Rows and roughly how far along a hidden order each lies, from 0 to 10:
In the rows, 128 means zero.
[110 123 132 118 198 105 135 133 110 104 110 136 128 106 121 104 136 142
  87 110 139  90 144 124 112 122 111 108 130 125 121 122 126]  4
[145 144 124 200  96 215  58 109 131 150 109 129 114 190 169 181 102 108
 211 122 132 132 117 141 130 185 124 125 112 128 127 148 141]  10
[165 143 142  77 180 107 166  91 120 124 146 106 157 104 113 128  81 141
 125 133  95 130 151 100 148  81 158 148 141 134 138 123  98]  0
[111 157 137 153  99 109 115 197 110 138 122 138 171  95 138 128 169 113
 148 157 177 132 127 173 149 128 112 143 117  45 130  88 117]  6
[ 95 139 120 108 104 137 128 181  72 136 143 117 164 140 129 147 153 114
 135 159 123 115 113 138 136 116 113 143 106  82 136 154 116]  6
[153 158 130 160 151 151  78  67 109 165 130 134  81 150 143 157 112 123
 126 104 160 145 120 159 139 143 147  64 155 112 123 127  85]  9
[122  75  84  84 220 135 148 116  82 128 112 142  95 145 120 117 158 173
 124 120 118  52 125  87  90 129 111  88 134 139 157 142 156]  6
[110 122 139 110 181 111 120 170  83  75 120 141 150 102 136  59 136 109
   1 100 148  60 151 116  67 149  98 111 113 105 107 114 136]  5
[122 132 109 138 192 131 119 131 122 143 112 137 122 133 133 135 149 159
 192 119 174  91 132 149 152 150 113 104 129 112 143  95 139]  7
[109  88  98  74 183 116 195 140 122 115 129 106 151 156 105 109 139 165
 246 104 112  91 120  98 127 151 118 138 105 176 145 135 166]  1
[104 174 136 140 151 135 116  79 111 142 140 117 132 154 129 190  99 150
 158 158 122 162 141 156 173  51 130 164 131  88 124 133 108]  3
[ 77 135 132 156 155  83 135 150 146 127 102 158 119  94 126 151 162 139
  37 175 125 139 135 157 126  71 114 150 151  87 123 127 128]  1
[133 163 141 186 133 134  92 184 126 127 102 141 151 114 161 127 120  91
  97 118 131 109 125 151 108 188 134 137 120 109 123 142 101]  6
[171 141 119 108 212 116 147 125 119 116 128 110 110 125 128 103  78 112
 128  77  83  94 129  95  99 170 156 114 129 188 125 162  88]  1
[113 139 113  75 246  72 155 113  40 134 133 134 108  89 113 125 140 151
  61 139 123  90 124 121 121  63 139  73 161  96 149 165  61]  4
[135 153 111 133 255 140 127 168  81 130 110 118 151 130 152 146 106 129
 177 108 104  61 127 120 119 171 146 124 120 118 150 160  86]  7
[ 89 141 121 149 140 155 116 178 127 109 114 117 174 169 142 121 129 130
 201 114 150  97 134 134 135 159  92 163  86 124 122 105 158]  5

Next part:
[161 116 147 130 141 138 140 133 119 108 141 139 138 148 107 126 131 115
 114 113 134 120 140 109 144 165 112 116 107 155 130 106 139 117 159 122
 106 111 151 131 157 115 149 141 179 117 119 123 184 112 113 149 141 122
 113  96 118 222 114 109 143]  7
[129 151 121 130 139 143 128 122 145 145 123 115 134 136 124 161 142 118
 129 131 122 106 128 123  91 149 150 135 138 106 143 116 141 128 143 123
 149  98 176 117 135 116 130 149 111 151 132 124 105 172 153 126 129 127
 125 127 137  32 124  99 155]  3
[ 90 146 129 116 121 153 115 112 140 172 117 142 122  82 136 145 121  96
 151 125 112 143  95 159  98  66 144  75 112 152 118 128 114 109  79 115
 143 151 112 115 101 128 106 132 111 125  82 148  71 128 125 118  98 121
 117 126 120 106 140 157 131]  8
[156  86 167 118 122 152 134 130 117  83 125 149 143 144 106 111 119 106
 107 108 131 134 136 106 149 156  89  98 108 183 103 106 124 110 121 127
  71 120 152 136 148 109 177 137 199 115 114 141 185  23 113 150 152 120
  86  77 108 255 119 125 132]  9
[131 146 128 161 112 100 113 121 122 146 190  98 130 128 110 129 138 114
 131 125 104 124 130 109 113 126 127 138  58 113 182 124 146 144 166 117
 168 124 127 124 120 132 102 143 165 122 128 123 108 175 138 125 117 106
 175 150 123 206 120  93 147]  10
[198 134 135 136 194 123 176 144 102  22 138 149 145 196 107  98 142 146
 104 106 155  98 158  83 166 217 111 167 163 151 105  94 162 126 234 124
 119  98 136 153 199 140 158 140 197 108 132  85 220 122 113 180 166 126
 113  84 123 255  94  74 106]  3
[151  89 160 100 133 181 132 127 124 115 108 152 141 145 115 124 123 102
 108 108 143 125 132 123 141 154 117  82 131 184 101 104 132 100  96 129
  32 109 164 131 160  98 188 139 158 134 128 143 154  44 102 150 153 131
  85  73 116 207 120 127 155]  5
[176 144 136 146 141 116 146 130 120  63 159 126 139 165 107 115 144 121
 118 122 133 106 144 101 129 186 127 151 102 129 160 108 172 141 198 114
 122  92 147 128 163 120 134 149 187 112 112 114 201 177 132 154 145 121
 140 123 125 242 108  88 130]  7
[147 141 122 124 159 135 144 126 147 118 124 114 137 163 112 150 155 124
 130 129 131  90 137 114 102 185 166 181 145  91 143 106 143 121 167 125
 163  84 189 117 155 110 139 159  86 152 137 111 122 173 163 115 142 135
  96 125 149  36 102  83 157]  0
[150 129 141 130 126 133 134 127 129 128 141 122 138 144 111 131 140 119
 126 121 125 120 134 119 117 155 128 123  95 138 142 112 146 121 163 122
 120 112 157 124 148 121 142 143 158 132 128 122 147 120 138 138 134 117
  99 114 126 179 120 102 148]  6
[100 172 111 153 116  81 110 116 143 186 171  87 119  93 114 161 151 120
 153 134  84 128 121 122  77 104 142 127  74  56 181 134 131 123 153 134
 255 130 139 104  93 138  80 137  97 148 163 100  62 237 159  79  98 121
 203 171 139  11 136 106 170]  7
[163 143 134 152 132 113 132 126 127 118 178 107 139 130 109 125 145 121
 123 125 117 108 137 107 116 168 128 160  74 106 168 113 154 146 175 114
 153 110 156 127 152 122 120 148 166 125 120 120 139 173 150 124 136 111
 171 130 129 194 112  67 145]  8
